Here is a tiny trained network, its code and every weight. The questions are about switching its units off for an input and a target symbol, where a switched-off unit gives its printed mean instead of its output.

import numpy as np


def w(rows, s, z=0):
    codes = np.array(rows[::2]) - 128.0
    scale = np.full(codes.shape[1], s)
    scale[-1] = z or s
    return codes * scale


def f(y):
    return np.maximum(y, 0)


def softmax(a):
    e = np.exp(a - a.max(-1, keepdims=True))
    return e / e.sum(-1, keepdims=True)


def log_softmax(a):
    a = a - a.max(-1, keepdims=True)
    return a - np.log(np.exp(a).sum(-1, keepdims=True))


def net(x, mask):
    ids = ['ΣΩαεηλξτφ'.index(c) for c in x.split()]
    T = len(ids)
    res = E[ids] + P[:T]
    q, k, v = (res @ M[0].T for M in (Q, K, V))
    z = softmax(np.where(np.tri(T) > 0, q @ k.T / 3**0.5, -1e9)) @ v
    res = res + np.where(mask[0], z, O[0][:, -1]) @ O[0][:, :-1]
    y = f(res @ A[0][:, :-1].T + A[0][:, -1])
    res = res + np.where(mask[1:17], y, B[0][:, -1]) @ B[0][:, :-1]
    return log_softmax(res[-1] @ U[:, :-1].T + U[:, -1])


Q, K, V, O, A, B = {}, {}, {}, {}, {}, {}
E = w([
[48,152,147,82,61,119,100,189,143,116,185,189],'Σ',
[79,95,155,152,32,101,111,84,127,187,195,162],'Ω',
[144,106,196,18,101,157,104,120,115,78,150,79],'α',
[114,100,161,39,8,168,38,150,159,241,171,134],'ε',
[247,82,66,192,89,83,104,137,116,185,112,70],'η',
[157,18,175,75,107,121,77,77,102,141,123,103],'λ',
[130,86,134,138,103,80,170,74,85,22,111,123],'ξ',
[147,80,178,142,125,111,113,45,89,129,168,161],'τ',
[183,28,185,96,153,93,101,177,102,94,124,36],'φ',
],0.017)
P = w([
[214,157,173,63,108,54,84,92,105,124,144,165],'0',
[146,2,194,151,59,101,113,110,138,78,130,137],'1',
[199,96,148,129,100,76,147,168,174,94,112,65],'2',
[79,128,177,75,91,53,148,150,218,168,116,136],'3',
[114,154,58,172,213,124,104,147,153,181,159,90],'4',
[110,132,97,152,116,158,90,154,184,104,98,101],'5',
[128,161,134,136,178,117,179,140,79,159,149,132],'6',
[133,123,97,177,143,95,177,176,117,99,145,153],'7',
[80,116,84,192,162,150,154,163,101,87,162,131],'8',
[128,162,101,145,153,84,185,161,122,129,104,147],'9',
],0.014)
Q[0] = w([
[68,109,64,176,206,204,74,109,183,137,128,91],'h0',
[56,11,43,204,147,238,104,159,61,79,254,84],'h0',
[219,53,180,95,30,6,192,174,176,76,114,217],'h0',
],0.0053)
K[0] = w([
[191,97,109,237,77,197,87,85,60,38,71,171],'h0',
[52,106,60,188,73,238,103,126,253,52,92,50],'h0',
[142,224,50,99,253,106,185,84,65,169,115,133],'h0',
],0.0059)
V[0] = w([
[110,108,51,223,34,100,115,81,92,202,171,166],'h0',
[66,157,122,123,144,123,130,199,170,119,171,254],'h0',
[147,99,90,190,151,80,171,215,100,54,90,194],'h0',
],0.0092)
O[0] = w([
[221,125,121,100,253,61,245,88,176,107,138,168,255],'h0',
[187,111,72,137,115,101,66,181,159,99,89,193,148],'h0',
[139,116,249,195,159,138,120,145,62,140,111,218,16],'h0',
],0.012,0.0052)
A[0] = w([
[148,151,141,130,56,212,56,136,60,211,123,165,67],'n0',
[137,254,75,109,206,197,55,126,85,67,86,203,2],'n1',
[99,164,185,161,121,64,152,94,88,80,123,136,160],'n2',
[95,143,174,124,173,218,40,103,41,129,132,92,72],'n3',
[155,53,175,60,111,132,128,109,99,133,220,212,157],'n4',
[96,107,204,176,156,70,213,108,81,182,124,190,229],'n5',
[160,116,120,99,102,126,158,52,115,164,92,65,213],'n6',
[25,170,123,109,163,146,162,128,175,146,151,120,100],'n7',
[97,86,133,116,120,96,97,152,184,116,102,41,30],'n8',
[93,52,198,224,105,155,142,129,98,109,202,146,115],'n9',
[175,95,130,146,165,169,58,131,136,185,126,95,74],'n10',
[133,136,47,110,74,88,160,151,76,133,61,147,195],'n11',
[143,144,123,116,139,104,125,119,130,35,88,46,177],'n12',
[137,229,66,181,71,101,101,52,95,98,118,148,98],'n13',
[222,185,152,108,106,142,123,126,127,104,136,123,80],'n14',
[141,81,109,82,143,111,128,103,183,99,119,126,186],'n15',
],0.0084,0.0045)
B[0] = w([
[74,144,161,113,254,12,123,92,155,64,109,164,157],'n0',
[109,127,173,111,186,77,138,146,148,208,165,219,149],'n1',
[202,99,165,129,121,216,121,118,102,154,201,127,163],'n2',
[64,169,110,173,178,121,154,143,163,216,94,94,151],'n3',
[228,209,181,141,176,104,98,105,228,88,88,97,210],'n4',
[125,153,113,150,160,185,98,148,79,91,132,101,219],'n5',
[63,197,161,187,156,141,139,192,72,90,179,146,227],'n6',
[167,249,183,181,125,100,86,102,189,78,165,80,178],'n7',
[175,178,130,149,171,87,151,107,171,137,148,182,185],'n8',
[145,231,166,157,176,76,117,104,170,112,143,177,156],'n9',
[190,78,152,108,176,101,22,83,79,135,123,112,144],'n10',
[66,186,164,162,179,103,74,153,214,79,195,145,207],'n11',
[182,132,115,126,114,46,82,128,152,146,177,193,193],'n12',
[172,75,172,56,205,122,118,34,165,127,191,137,145],'n13',
[114,43,182,118,208,113,115,124,114,144,67,95,161],'n14',
[190,193,109,144,124,131,176,131,179,159,128,173,248],'n15',
],0.0075,0.014)
U = w([
[167,88,194,91,127,41,96,3,136,145,209,90,170],'Σ',
[132,164,113,164,88,108,120,140,132,79,122,49,255],'Ω',
[86,203,1,112,161,137,134,178,96,54,154,118,53],'α',
[31,165,151,138,153,116,172,176,75,135,141,234,68],'ε',
[96,131,105,59,195,64,236,79,137,73,66,115,1],'η',
[139,145,245,133,80,136,67,128,81,120,98,138,64],'λ',
[124,152,169,66,159,167,187,159,120,50,129,88,76],'ξ',
[52,112,68,118,121,107,36,71,83,82,229,91,83],'τ',
[154,98,126,118,112,97,68,110,106,162,119,200,222],'φ',
],0.0048,0.0057)

Each question gives the input, a string of symbols that net reads in full, and the target symbol t.
The units are the heads (3 rows each of Q, K, V and O) and the neurons (one row each of A and B). Each row of codes is followed by its name. A weight is (code - 128) times the scale printed after its matrix; where a second scale follows, it is the last column's (O, A, B and U).
mask holds one flag per unit, heads first, then neurons. A switched-off unit (its flag False) gives its mean, the last column of its rows in O or B, instead of its output. The means were averaged over made-up inputs and are rounded, as every weight is.
A unit's drop is (log p(t) with every unit on - log p(t) with that unit switched off) / (log p(t) with every unit on - log p(t) with every unit switched off).
The circuit of an input: a set's keep is (log p(t) with only the set's units on - log p(t) with every unit switched off) / (log p(t) with every unit on - log p(t) with every unit switched off). Starting from the 12 units with the biggest drops (on a tie, the unit counted first), units are removed one at a time, each time the one whose removal leaves the highest keep (on an exact tie, the one counted first), for as long as the keep stays at least 0.8.
units of the circuit, in order: the units of the circuit, biggest drop first
unit that matters most: the unit with the biggest drop
k most important neurons: the k neurons with the biggest drops, biggest first
drop of u: that unit's drop, to one decimal
input η λ η Σ Σ, target Ω: unit that matters most	n7
input Σ φ Ω ξ Σ ξ Σ Σ ξ φ, target φ: units of the circuit, in order	(h0 n6)
input ε Σ Σ ε α α Ω Σ ξ, target τ: units of the circuit, in order	(h0 n15)
input η Σ α τ, target ξ: 2 most important neurons	(n5 n6)
input η Σ Σ Σ η ξ ξ φ Ω, target λ: units of the circuit, in order	(h0 n5 n4)
input α η φ Σ η η η α η, target ξ: units of the circuit, in order	(h0 n5)
input λ α α α, target Ω: units of the circuit, in order	(h0 n7)
input α Σ Σ Ω η η ε Ω, target ξ: 2 most important neurons	(n5 n12)
input Σ α Σ Σ, target φ: 2 most important neurons	(n6 n5)
input ε ε α Σ α, target α: 3 most important neurons	(n6 n4 n15)
input Σ Σ α Σ Σ ε η, target φ: units of the circuit, in order	(h0 n10)
input λ ε ξ ε, target Ω: units of the circuit, in order	(h0 n6 n7)
input α Σ ε ξ ξ Σ η ε ε, target φ: 4 most important neurons	(n6 n7 n5 n10)
input η τ Σ ε ε λ η, target α: units of the circuit, in order	(n6 h0)
input Σ Σ Σ α η η Σ η τ, target ξ: units of the circuit, in order	(n5 h0 n12)
input λ Σ ξ λ η η α ε λ, target ξ: units of the circuit, in order	(h0 n5 n12)
input η Σ λ, target ξ: units of the circuit, in order	(h0 n6 n5)
input α η η, target τ: 3 most important neurons	(n6 n4 n15)
input η Σ Ω, target ξ: 3 most important neurons	(n5 n6 n12)
input Σ ε η α η φ η ξ, target ξ: 2 most important neurons	(n5 n2)
input Σ Σ Σ ε, target φ: most important neuron	(n7)
input Σ η Σ Σ α, target ξ: most important neuron	(n5)
input Σ Σ Σ α φ α Ω λ η, target τ: drop of n4	0.2
